Below is a small trained network, with its code and all its weights. Each question gives an input and a target symbol and asks what happens when units are switched off, that is, made to give their printed mean instead of their output.

import numpy as np


def w(rows, s, z=0):
    codes = np.array(rows[::2]) - 128.0
    scale = np.full(codes.shape[1], s)
    scale[-1] = z or s
    return codes * scale


def norm(h):
    return h / np.sqrt((h * h).mean(-1, keepdims=True) + 1e-5)


def f(y):
    return np.maximum(y, 0)


def softmax(a):
    e = np.exp(a - a.max(-1, keepdims=True))
    return e / e.sum(-1, keepdims=True)


def log_softmax(a):
    a = a - a.max(-1, keepdims=True)
    return a - np.log(np.exp(a).sum(-1, keepdims=True))


def net(x, mask):
    ids = ['ΔΦεζτω'.index(c) for c in x.split()]
    T = len(ids)
    res = E[ids] + P[:T]
    q, k, v = (norm(res) @ M[0].T for M in (Q, K, V))
    z = softmax(np.where(np.tri(T) > 0, q @ k.T / 2**0.5, -1e9)) @ v
    res = res + np.where(mask[0], z, O[0][:, -1]) @ O[0][:, :-1]
    y = f(norm(res) @ A[0][:, :-1].T + A[0][:, -1])
    res = res + np.where(mask[1:17], y, B[0][:, -1]) @ B[0][:, :-1]
    return log_softmax(norm(res)[-1] @ U[:, :-1].T + U[:, -1])


Q, K, V, O, A, B = {}, {}, {}, {}, {}, {}
E = w([
[212,149,75,88,62,92],'Δ',
[52,99,149,105,75,202],'Φ',
[108,79,16,96,163,50],'ε',
[141,176,145,68,4,112],'ζ',
[48,79,116,142,228,124],'τ',
[111,182,249,131,98,183],'ω',
],0.015)
P = w([
[84,248,36,176,124,235],'0',
[74,182,88,128,120,152],'1',
[63,178,85,201,94,151],'2',
[102,96,158,160,78,88],'3',
[97,170,134,80,141,105],'4',
[139,102,109,106,142,194],'5',
[127,75,193,150,103,51],'6',
[91,116,161,215,67,65],'7',
[164,92,180,62,153,119],'8',
[141,138,134,24,187,183],'9',
[172,63,205,138,120,100],'10',
[139,81,208,250,64,60],'11',
],0.015)
Q[0] = w([
[99,249,82,71,176,168],'H0',
[79,207,79,253,94,113],'H0',
],0.016)
K[0] = w([
[109,148,91,251,82,130],'H0',
[134,151,77,124,141,199],'H0',
],0.027)
V[0] = w([
[44,95,161,89,182,157],'H0',
[119,165,254,154,74,173],'H0',
],0.013)
O[0] = w([
[95,133,113,5,155,130,121],'H0',
[77,96,151,152,65,49,2],'H0',
],0.014,0.004)
A[0] = w([
[77,39,84,160,197,184,95],'N0',
[192,75,124,233,144,136,31],'N1',
[131,177,205,137,185,79,215],'N2',
[125,63,151,170,110,86,76],'N3',
[157,142,127,90,158,158,153],'N4',
[181,111,27,125,142,67,161],'N5',
[147,79,145,194,52,159,170],'N6',
[247,187,102,76,94,122,192],'N7',
[82,120,177,189,217,135,121],'N8',
[65,41,174,127,153,193,135],'N9',
[120,97,72,118,112,108,186],'N10',
[159,195,170,127,77,160,2],'N11',
[136,124,178,195,135,182,104],'N12',
[163,171,247,112,122,132,192],'N13',
[51,71,106,109,60,97,147],'N14',
[208,113,146,168,182,149,207],'N15',
],0.015,0.0084)
B[0] = w([
[161,94,183,107,155,1,183],'N0',
[51,87,42,56,93,149,189],'N1',
[149,8,106,145,63,145,186],'N2',
[110,166,198,125,87,60,189],'N3',
[84,124,189,130,154,108,216],'N4',
[187,86,120,97,48,198,211],'N5',
[169,106,204,44,139,154,244],'N6',
[154,101,214,141,157,66,255],'N7',
[224,137,140,207,172,173,165],'N8',
[227,118,122,38,133,154,177],'N9',
[158,176,134,86,113,146,200],'N10',
[47,137,94,251,103,17,145],'N11',
[54,121,174,75,130,230,180],'N12',
[124,61,2,113,105,106,204],'N13',
[162,142,81,136,191,93,253],'N14',
[72,50,80,166,97,4,245],'N15',
],0.011,0.0096)
U = w([
[251,155,165,188,50,154,236],'Δ',
[88,177,157,78,138,161,176],'Φ',
[188,149,10,136,119,113,148],'ε',
[38,188,159,161,102,47,209],'ζ',
[135,114,138,195,203,101,128],'τ',
[68,80,86,168,87,157,2],'ω',
],0.011,0.00086)

Each question gives the input, a string of symbols that net reads in full, and the target symbol t.
The units are the heads (2 rows each of Q, K, V and O) and the neurons (one row each of A and B). Each row of codes is followed by its name. A weight is (code - 128) times the scale printed after its matrix; where a second scale follows, it is the last column's (O, A, B and U).
mask holds one flag per unit, heads first, then neurons. A switched-off unit (its flag False) gives its mean, the last column of its rows in O or B, instead of its output. The means were averaged over made-up inputs and are rounded, as every weight is.
A unit's drop is (log p(t) with every unit on - log p(t) with that unit switched off) / (log p(t) with every unit on - log p(t) with every unit switched off).
The circuit of an input: a set's keep is (log p(t) with only the set's units on - log p(t) with every unit switched off) / (log p(t) with every unit on - log p(t) with every unit switched off). Starting from the 12 units with the biggest drops (on a tie, the unit counted first), units are removed one at a time, each time the one whose removal leaves the highest keep (on an exact tie, the one counted first), for as long as the keep stays at least 0.8.
circuit, biggest first: the units of the circuit, biggest drop first
most important unit: the unit with the biggest drop
k most important neurons: the k neurons with the biggest drops, biggest first
drop when u is switched off: that unit's drop, to one decimal
input τ Δ ε Δ ζ ε ω, target ω: circuit, biggest first : [N13]
input τ ω Δ Φ, target ζ: 2 most important neurons : [N5 N3]
input Δ ε Φ, target Φ: 2 most important neurons : [N12 N6]
input ζ Δ Δ, target Δ: 3 most important neurons : [N15 N6 N13]
input ζ τ ζ ζ τ ε τ ε Φ ζ τ, target ε: circuit, biggest first : [N9 N7]
input ω τ Δ ε ε Δ τ ζ, target ω: 2 most important neurons : [N1 N12]
input ε Δ ε ε Φ Δ ε, target ε: 3 most important neurons : [N14 N6 N7]
input ε ε ζ ε Φ, target Δ: circuit, biggest first : [H0 N15 N9]
input Φ Φ τ ζ, target ε: 2 most important neurons : [N14 N4]
input ζ Δ τ ω Φ Δ ζ τ Δ Δ, target Φ: circuit, biggest first : [H0 N15]
input ε ε Δ ε ε ω, target τ: circuit, biggest first : [H0 N5 N15]
input ω ε ζ τ ε, target Δ: circuit, biggest first : [N5 N15]
input ω ζ ζ ω ε Δ ζ τ Δ ε ε, target ω: 2 most important neurons : [N1 N15]
input ε ζ Φ Φ ω, target ω: most important unit : N2
input τ ε Φ τ ε ε Δ Δ τ ζ τ, target Φ: 2 most important neurons : [N15 N14]
input ω ε τ ε ε ω ε ω ω ζ ε, target ζ: 2 most important neurons : [N3 N13]
input ε ζ τ ε, target Δ: drop when N6 is switched off : 0.1
input ε ω ε ζ ε Δ τ Δ τ ε Δ, target Φ: drop when N2 is switched off : 0.0
input τ Δ τ τ ε τ, target Φ: drop when H0 is switched off : 1.6
input ε Δ Φ ω ω ω ε ε Δ, target τ: most important unit : N7
